Below is a small trained network, with its code and all its weights. Each question gives an input and a class and asks what happens when units are switched off, that is, made to give their printed mean instead of their output.

import numpy as np


def w(rows, s, z=0):
    codes = np.array(rows[::2]) - 128.0
    scale = np.full(codes.shape[1], s)
    scale[-1] = z or s
    return codes * scale


def f(y):
    return np.maximum(y, 0)


def log_softmax(a):
    a = a - a.max(-1, keepdims=True)
    return a - np.log(np.exp(a).sum(-1, keepdims=True))


def net(x, mask):
    res = np.array(x, float).reshape(1, 4) / 4 @ E
    y = f(res @ A[0][:, :-1].T + A[0][:, -1])
    res = res + np.where(mask, y, B[0][:, -1]) @ B[0][:, :-1]
    return log_softmax(res[-1] @ U[:, :-1].T + U[:, -1])


A, B = {}, {}
E = w([
[166,216,254,189,169,109],'x0',
[182,177,168,134,133,91],'x1',
[208,157,56,101,234,228],'x2',
[32,183,141,163,75,187],'x3',
],0.0098)
A[0] = w([
[77,210,152,131,138,186,153],'N0',
[126,115,160,157,76,95,178],'N1',
[140,9,87,87,155,163,136],'N2',
[73,195,202,158,100,115,199],'N3',
[84,60,77,121,110,76,235],'N4',
[128,146,118,86,136,136,126],'N5',
[100,64,109,116,93,143,175],'N6',
[154,178,78,108,144,194,253],'N7',
[117,135,153,122,92,104,115],'N8',
[103,129,105,93,99,136,158],'N9',
[113,133,128,93,34,90,143],'N10',
[225,110,98,88,177,117,191],'N11',
],0.015,0.0036)
B[0] = w([
[84,206,123,171,89,213,213],'N0',
[105,97,98,57,137,88,207],'N1',
[128,16,185,211,139,132,253],'N2',
[4,160,156,151,155,50,254],'N3',
[161,40,106,93,66,176,246],'N4',
[128,137,176,135,127,121,151],'N5',
[124,66,153,151,65,153,211],'N6',
[181,199,120,187,106,172,236],'N7',
[80,112,95,92,151,109,176],'N8',
[144,101,116,126,92,156,175],'N9',
[156,145,113,35,97,129,213],'N10',
[236,145,108,108,246,72,246],'N11',
],0.019,0.014)
U = w([
[85,148,142,90,136,78,252],'0',
[131,93,77,7,74,108,118],'1',
[226,124,142,145,221,104,95],'2',
[137,190,138,166,123,176,117],'3',
[179,10,151,145,111,152,45],'4',
],0.012,0.0016)

Each question gives the input, the list of numbers given to net, and the class t.
The units are the neurons (one row each of A and B). Each row of codes is followed by its name. A weight is (code - 128) times the scale printed after its matrix; where a second scale follows, it is the last column's (A, B and U).
mask holds one flag per neuron, in row order. A switched-off neuron (its flag False) gives its mean, the last column of its row in B, instead of its output. The means were averaged over made-up inputs and are rounded, as every weight is.
A unit's drop is (log p(t) with every unit on - log p(t) with that unit switched off) / (log p(t) with every unit on - log p(t) with every unit switched off).
The circuit of an input: a set's keep is (log p(t) with only the set's units on - log p(t) with every unit switched off) / (log p(t) with every unit on - log p(t) with every unit switched off). Starting from all 12 units, units are removed one at a time, each time the one whose removal leaves the highest keep (on an exact tie, the one counted first), for as long as the keep stays at least 0.8.
units of the circuit, in order: the units of the circuit, biggest drop first
top k neurons: the k neurons with the biggest drops, biggest first
drop when u is switched off: that unit's drop, to one decimal
input [-6,2,-6,-2], class 1: units of the circuit, in order : N10
input [-2,8,-4,-7], class 2: top 3 neurons : N11; N6; N9
input [3,6,-8,-2], class 0: top 2 neurons : N3; N4
input [-1,7,0,0], class 2: top 2 neurons : N3; N4
input [-1,8,-8,3], class 1: top 2 neurons : N10; N1
input [1,1,8,3], class 3: top 2 neurons : N0; N7
input [6,8,5,1], class 3: top 2 neurons : N0; N2
input [5,-4,-5,-2], class 0: drop when N3 is switched off : 0.2
input [-4,-3,8,-8], class 2: drop when N11 is switched off : 5.0
input [-8,8,8,5], class 2: drop when N11 is switched off : 0.6
input [-2,5,3,5], class 3: drop when N9 is switched off : 0.0
